Below is a small trained network, with its code and all its weights. Each question gives an input and a target symbol and asks what happens when units are switched off, that is, made to give their printed mean instead of their output.

import numpy as np


def w(rows, s, z=0):
    codes = np.array(rows[::2]) - 128.0
    scale = np.full(codes.shape[1], s)
    scale[-1] = z or s
    return codes * scale


def norm(h):
    return h / np.sqrt((h * h).mean(-1, keepdims=True) + 1e-5)


def f(y):
    return y / 2 * (1 + np.tanh(0.7978845608 * (y + 0.044715 * y**3)))


def softmax(a):
    e = np.exp(a - a.max(-1, keepdims=True))
    return e / e.sum(-1, keepdims=True)


def log_softmax(a):
    a = a - a.max(-1, keepdims=True)
    return a - np.log(np.exp(a).sum(-1, keepdims=True))


def net(x, mask):
    ids = ['δεζηλπτ'.index(c) for c in x.split()]
    T = len(ids)
    res = E[ids] + P[:T]
    r = norm(res)
    for j in range(3):
        rows = slice(3 * j, 3 * j + 3)
        q, k, v = (r @ M[0][rows].T for M in (Q, K, V))
        z = softmax(np.where(np.tri(T) > 0, q @ k.T / 3**0.5, -1e9)) @ v
        o = O[0][rows]
        res = res + np.where(mask[j], z, o[:, -1]) @ o[:, :-1]
    y = f(norm(res) @ A[0][:, :-1].T + A[0][:, -1])
    res = res + np.where(mask[3:11], y, B[0][:, -1]) @ B[0][:, :-1]
    return log_softmax(norm(res)[-1] @ U[:, :-1].T + U[:, -1])


Q, K, V, O, A, B = {}, {}, {}, {}, {}, {}
E = w([
[88,63,144,127,178],'δ',
[214,102,133,215,86],'ε',
[110,89,220,64,156],'ζ',
[140,153,163,254,152],'η',
[119,112,216,154,39],'λ',
[197,172,170,92,71],'π',
[162,75,59,158,126],'τ',
],0.0073)
P = w([
[1,84,37,57,25],'0',
[47,71,77,95,46],'1',
[71,84,85,106,62],'2',
[95,87,103,121,80],'3',
[103,86,114,121,100],'4',
[123,100,122,132,105],'5',
[138,96,130,150,117],'6',
[144,91,142,141,141],'7',
[155,108,145,142,153],'8',
[163,109,153,156,170],'9',
[172,105,166,153,190],'10',
[186,114,167,152,213],'11',
[189,103,177,141,228],'12',
[201,116,171,129,237],'13',
],0.0035)
Q[0] = w([
[59,223,92,55,120],'head 1',
[139,116,99,139,88],'head 1',
[95,154,111,58,115],'head 1',
[81,110,103,86,168],'head 2',
[70,98,141,207,174],'head 2',
[205,91,118,108,189],'head 2',
[81,157,8,105,125],'head 3',
[174,131,120,102,218],'head 3',
[134,39,252,168,140],'head 3',
],0.018)
K[0] = w([
[24,107,142,135,42],'head 1',
[146,130,95,107,140],'head 1',
[97,130,145,152,61],'head 1',
[92,119,118,96,212],'head 2',
[67,107,153,238,188],'head 2',
[254,53,117,132,153],'head 2',
[80,75,39,100,99],'head 3',
[173,35,112,158,195],'head 3',
[182,144,245,134,108],'head 3',
],0.015)
V[0] = w([
[183,82,254,115,202],'head 1',
[118,199,222,168,114],'head 1',
[191,125,103,190,250],'head 1',
[201,179,106,113,230],'head 2',
[95,53,75,92,67],'head 2',
[142,198,138,182,194],'head 2',
[4,206,228,149,37],'head 3',
[178,215,163,78,124],'head 3',
[137,180,43,122,162],'head 3',
],0.0061)
O[0] = w([
[157,190,166,209,48,172],'head 1',
[158,179,219,112,128,137],'head 1',
[2,182,157,194,99,228],'head 1',
[110,69,18,102,127,36],'head 2',
[88,230,130,175,87,115],'head 2',
[172,56,122,55,158,155],'head 2',
[224,6,110,120,193,254],'head 3',
[148,138,125,34,149,105],'head 3',
[60,192,46,155,154,3],'head 3',
],0.0052,0.0041)
A[0] = w([
[89,73,170,86,2,239],'neuron 1',
[58,85,136,136,54,67],'neuron 2',
[37,93,198,69,195,170],'neuron 3',
[185,174,189,70,191,194],'neuron 4',
[205,225,101,40,154,8],'neuron 5',
[83,153,57,173,186,166],'neuron 6',
[132,154,92,135,141,20],'neuron 7',
[244,149,60,198,112,182],'neuron 8',
],0.009,0.0013)
B[0] = w([
[147,94,40,91,74,222],'neuron 1',
[163,195,42,182,110,160],'neuron 2',
[27,98,105,129,83,210],'neuron 3',
[56,170,111,92,179,252],'neuron 4',
[76,172,45,210,61,139],'neuron 5',
[172,24,146,105,242,151],'neuron 6',
[180,121,172,159,177,90],'neuron 7',
[2,129,119,112,134,212],'neuron 8',
],0.0092,0.0035)
U = w([
[81,36,14,88,115,253],'δ',
[41,153,181,202,80,224],'ε',
[58,202,133,1,138,78],'ζ',
[170,96,240,141,182,122],'η',
[214,130,138,80,26,29],'λ',
[117,239,73,98,76,40],'π',
[190,162,33,157,193,51],'τ',
],0.0067,0.0034)

Each question gives the input, a string of symbols that net reads in full, and the target symbol t.
The units are the heads (3 rows each of Q, K, V and O) and the neurons (one row each of A and B). Each row of codes is followed by its name. A weight is (code - 128) times the scale printed after its matrix; where a second scale follows, it is the last column's (O, A, B and U).
mask holds one flag per unit, heads first, then neurons. A switched-off unit (its flag False) gives its mean, the last column of its rows in O or B, instead of its output. The means were averaged over made-up inputs and are rounded, as every weight is.
A unit's drop is (log p(t) with every unit on - log p(t) with that unit switched off) / (log p(t) with every unit on - log p(t) with every unit switched off).
The circuit of an input: a set's keep is (log p(t) with only the set's units on - log p(t) with every unit switched off) / (log p(t) with every unit on - log p(t) with every unit switched off). Starting from all 11 units, units are removed one at a time, each time the one whose removal leaves the highest keep (on an exact tie, the one counted first), for as long as the keep stays at least 0.8.
circuit, biggest first: the units of the circuit, biggest drop first
most important unit: the unit with the biggest drop
top k neurons: the k neurons with the biggest drops, biggest first
which heads matter: for each layer, one digit per head in row order, 1 if its drop is at least 0.15 and else 0, layers parted by /
drop when u is switched off: that unit's drop, to one decimal
input δ η η η δ λ π δ, target ζ: most important unit : head 3
input ε η η ε π λ π λ, target ζ: which heads matter : 111
input η ζ η η η, target η: circuit, biggest first : [head 2; neuron 5]
input λ π η η η τ η λ ε ε η δ λ, target λ: which heads matter : 100
input π δ δ η ζ δ π η η τ δ π, target π: circuit, biggest first : [head 3; neuron 5]
input η λ η λ δ δ, target η: circuit, biggest first : [head 3; neuron 8]
input η δ π δ, target ζ: which heads matter : 111
input η ε π η, target ζ: which heads matter : 101
input η δ η δ η π η η η δ η η λ π, target ε: which heads matter : 100
input λ τ δ τ ε η, target δ: which heads matter : 110
input η ε λ ζ δ η ζ η η δ δ η δ ε, target ε: which heads matter : 100
input λ λ η, target η: which heads matter : 001
input η η δ λ δ δ λ, target λ: top 3 neurons : [neuron 1; neuron 3; neuron 6]
input τ λ η ζ τ π π η, target ζ: which heads matter : 001
input η δ λ η η ε τ δ η δ π, target δ: circuit, biggest first : [head 2]
input π η η ε δ τ, target τ: which heads matter : 101
input η π η η τ η δ λ ε ζ η λ τ λ, target δ: which heads matter : 101
input η τ δ η δ τ π, target δ: top 3 neurons : [neuron 1; neuron 5; neuron 2]
input η δ η η η λ λ, target η: drop when head 2 is switched off : 0.4
input π τ η, target δ: most important unit : head 1
input π η δ τ, target τ: drop when head 1 is switched off : 0.4
